Below is a small trained network, with its code and all its weights. Each question gives an input and a class and asks what happens when units are switched off, that is, made to give their printed mean instead of their output.

import numpy as np


def w(rows, s, z=0):
    codes = np.array(rows[::2]) - 128.0
    scale = np.full(codes.shape[1], s)
    scale[-1] = z or s
    return codes * scale


def norm(h):
    return h / np.sqrt((h * h).mean(-1, keepdims=True) + 1e-5)


def f(y):
    return np.maximum(y, 0)


def log_softmax(a):
    a = a - a.max(-1, keepdims=True)
    return a - np.log(np.exp(a).sum(-1, keepdims=True))


def net(x, mask):
    res = np.array(x, float).reshape(1, 5) / 4 @ E
    u = 0
    for l in range(3):
        y = f(norm(res) @ A[l][:, :-1].T + A[l][:, -1])
        res = res + np.where(mask[u : u + 10], y, B[l][:, -1]) @ B[l][:, :-1]
        u += 10
    return log_softmax(norm(res)[-1] @ U[:, :-1].T + U[:, -1])


A, B = {}, {}
E = w([
[136,52,130,68,66,138,176,145,49,113],'x0',
[99,89,191,84,122,65,49,202,185,96],'x1',
[143,111,128,156,110,146,166,255,164,245],'x2',
[128,171,153,168,196,159,107,239,31,69],'x3',
[132,109,150,42,233,142,139,125,132,160],'x4',
],0.0028)
A[0] = w([
[33,12,190,172,179,15,43,178,190,117,72],'0.n0',
[232,108,81,166,159,190,178,105,128,108,42],'0.n1',
[78,168,190,81,83,152,73,53,72,63,82],'0.n2',
[96,166,167,205,183,197,65,241,12,82,70],'0.n3',
[205,206,15,145,132,188,206,80,98,185,85],'0.n4',
[158,102,151,112,139,106,136,174,182,72,48],'0.n5',
[161,140,133,27,108,171,126,155,127,203,67],'0.n6',
[121,201,116,250,226,80,81,122,232,151,3],'0.n7',
[109,82,166,6,251,206,163,142,174,162,3],'0.n8',
[161,94,135,90,39,107,141,38,244,177,48],'0.n9',
],0.0029,0.0032)
B[0] = w([
[133,228,169,98,93,199,193,88,92,137,222],'0.n0',
[94,175,128,99,114,177,150,133,129,128,145],'0.n1',
[123,112,115,155,180,163,98,107,146,167,201],'0.n2',
[108,149,94,108,173,2,170,120,144,166,254],'0.n3',
[59,158,196,114,139,171,159,104,133,105,208],'0.n4',
[138,171,153,111,120,148,116,121,111,147,139],'0.n5',
[113,117,115,197,148,119,108,93,134,77,161],'0.n6',
[204,146,34,82,134,221,75,134,175,102,182],'0.n7',
[236,87,161,138,192,96,175,90,196,88,183],'0.n8',
[47,172,65,110,165,45,145,154,114,149,223],'0.n9',
],0.0048,0.0027)
A[1] = w([
[109,140,105,152,123,86,168,146,158,179,152],'1.n0',
[115,105,124,150,110,117,46,63,103,74,52],'1.n1',
[121,123,87,244,5,77,87,167,115,84,49],'1.n2',
[137,88,118,171,118,173,139,179,167,170,4],'1.n3',
[92,199,131,178,44,160,153,123,149,91,152],'1.n4',
[128,121,218,41,71,67,19,193,197,93,82],'1.n5',
[175,125,140,146,87,167,178,231,157,254,66],'1.n6',
[132,2,135,84,49,125,181,178,52,92,51],'1.n7',
[79,212,118,105,173,96,123,100,138,131,184],'1.n8',
[94,23,125,77,118,115,183,124,32,138,81],'1.n9',
],0.0047,0.0018)
B[1] = w([
[122,76,149,132,104,93,96,100,122,108,198],'1.n0',
[100,73,175,139,134,145,75,149,118,116,174],'1.n1',
[188,104,180,31,254,114,178,114,185,143,183],'1.n2',
[126,48,136,163,128,167,85,127,101,64,149],'1.n3',
[174,114,161,56,213,138,174,138,142,158,201],'1.n4',
[63,185,106,192,150,226,231,52,80,201,198],'1.n5',
[60,71,154,147,132,144,64,62,100,58,214],'1.n6',
[163,185,62,139,152,183,69,140,196,129,190],'1.n7',
[164,47,125,136,18,142,145,174,128,129,255],'1.n8',
[152,171,106,164,115,136,75,138,210,155,198],'1.n9',
],0.0051,0.0045)
A[2] = w([
[128,157,114,117,139,105,114,184,56,96,66],'2.n0',
[141,133,100,92,96,118,61,16,71,40,80],'2.n1',
[90,216,144,161,88,195,196,120,89,176,33],'2.n2',
[88,47,151,141,132,145,3,84,51,117,8],'2.n3',
[106,155,136,84,142,111,106,200,103,124,139],'2.n4',
[203,37,150,79,161,109,220,110,130,130,112],'2.n5',
[164,224,28,128,121,183,20,164,223,129,92],'2.n6',
[88,93,53,125,32,14,134,112,117,204,64],'2.n7',
[139,171,165,152,88,181,199,110,77,121,95],'2.n8',
[142,196,115,165,186,81,116,240,14,122,63],'2.n9',
],0.0045,0.0015)
B[2] = w([
[105,91,72,124,87,73,153,84,204,130,158],'2.n0',
[82,57,152,187,164,126,109,222,161,167,201],'2.n1',
[57,134,134,107,125,131,173,91,29,168,209],'2.n2',
[80,69,182,179,154,118,101,181,114,69,206],'2.n3',
[110,167,108,105,55,126,158,54,122,138,159],'2.n4',
[183,206,167,117,152,95,99,225,110,92,255],'2.n5',
[169,118,38,103,85,183,62,156,69,157,231],'2.n6',
[127,158,65,146,54,24,158,163,96,29,206],'2.n7',
[81,169,165,99,125,141,129,128,110,183,194],'2.n8',
[102,85,72,87,48,34,151,17,254,114,203],'2.n9',
],0.0047,0.0036)
U = w([
[88,131,63,111,60,1,172,83,184,114,145],'0',
[47,189,169,119,136,200,194,80,52,178,159],'1',
[74,29,184,196,172,145,61,156,136,80,140],'2',
[198,154,23,114,111,206,49,144,134,154,149],'3',
[238,172,197,75,226,98,155,163,168,113,141],'4',
[186,169,152,151,82,98,123,208,47,91,86],'5',
[205,184,171,224,98,103,104,114,77,124,2],'6',
],0.0088,0.0056)

Each question gives the input, the list of numbers given to net, and the class t.
The units are the neurons (one row each of A and B). Each row of codes is followed by its name. A weight is (code - 128) times the scale printed after its matrix; where a second scale follows, it is the last column's (A, B and U).
mask holds one flag per neuron, layer by layer. A switched-off neuron (its flag False) gives its mean, the last column of its row in B, instead of its output. The means were averaged over made-up inputs and are rounded, as every weight is.
A unit's drop is (log p(t) with every unit on - log p(t) with that unit switched off) / (log p(t) with every unit on - log p(t) with every unit switched off).
The circuit of an input: a set's keep is (log p(t) with only the set's units on - log p(t) with every unit switched off) / (log p(t) with every unit on - log p(t) with every unit switched off). Starting from the 12 units with the biggest drops (on a tie, the unit counted first), units are removed one at a time, each time the one whose removal leaves the highest keep (on an exact tie, the one counted first), for as long as the keep stays at least 0.8.
units of the circuit, in order: the units of the circuit, biggest drop first
k most important neurons: the k neurons with the biggest drops, biggest first
k most important neurons of layer l: the k neurons of layer l with the biggest drops, biggest first
input [-5,2,-1,7,-6], class 0: 2 most important neurons => [0.n3; 2.n9]
input [-7,0,2,0,-7], class 3: units of the circuit, in order => [2.n6]
input [-2,6,-6,-6,-7], class 4: 2 most important neurons of layer 0 => [0.n3; 0.n0]
input [6,-3,-3,-1,8], class 4: 2 most important neurons => [0.n8; 2.n5]
input [6,-4,-2,6,5], class 0: 3 most important neurons => [2.n9; 0.n3; 1.n2]
input [8,8,-3,7,-3], class 1: 3 most important neurons => [1.n5; 2.n2; 0.n9]
input [-6,1,-1,5,5], class 3: 2 most important neurons of layer 0 => [0.n7; 0.n9]
input [4,8,6,-7,2], class 1: 3 most important neurons => [1.n5; 0.n3; 0.n0]
input [-4,-1,-6,-4,2], class 2: units of the circuit, in order => [0.n3; 2.n1]
input [-8,6,6,5,-3], class 3: units of the circuit, in order => [0.n7; 2.n6]
input [8,-5,-6,-1,-2], class 3: units of the circuit, in order => [1.n7; 1.n9; 0.n0]
input [7,-6,-8,-7,-8], class 2: units of the circuit, in order => [1.n1; 2.n1]
input [-7,-6,-8,6,-4], class 2: 2 most important neurons of layer 1 => [1.n5; 1.n7]
input [-8,-4,-7,5,-3], class 3: units of the circuit, in order => [0.n7; 2.n6]
input [-6,4,2,-1,-7], class 4: units of the circuit, in order => [1.n2]
input [7,-5,-1,7,-5], class 0: units of the circuit, in order => [0.n3; 2.n9]
input [-8,4,0,3,-8], class 3: 2 most important neurons => [0.n7; 2.n6]
input [-1,-6,-7,1,7], class 2: 2 most important neurons => [1.n5; 0.n0]
input [3,-4,-6,5,4], class 2: 3 most important neurons => [1.n5; 0.n9; 2.n1]
input [7,-3,6,-2,4], class 3: units of the circuit, in order => [1.n7]
input [-5,0,-7,8,0], class 0: 3 most important neurons => [0.n3; 2.n9; 1.n6]
input [6,-5,-1,-3,4], class 3: 3 most important neurons => [1.n9; 0.n0; 1.n5]
input [2,-5,7,4,-8], class 4: 3 most important neurons => [1.n2; 1.n4; 2.n5]
input [-4,-6,-6,6,8], class 4: 2 most important neurons => [1.n5; 1.n6]
input [3,0,4,-6,-7], class 4: 4 most important neurons => [1.n2; 0.n3; 1.n4; 2.n5]
input [1,-5,5,0,6], class 4: 2 most important neurons of layer 2 => [2.n5; 2.n2]
input [2,-2,8,7,0], class 2: units of the circuit, in order => [1.n6]
input [-3,7,-2,8,8], class 0: 2 most important neurons of layer 1 => [1.n2; 1.n4]
input [2,-4,-3,-1,5], class 4: 2 most important neurons => [1.n5; 0.n8]
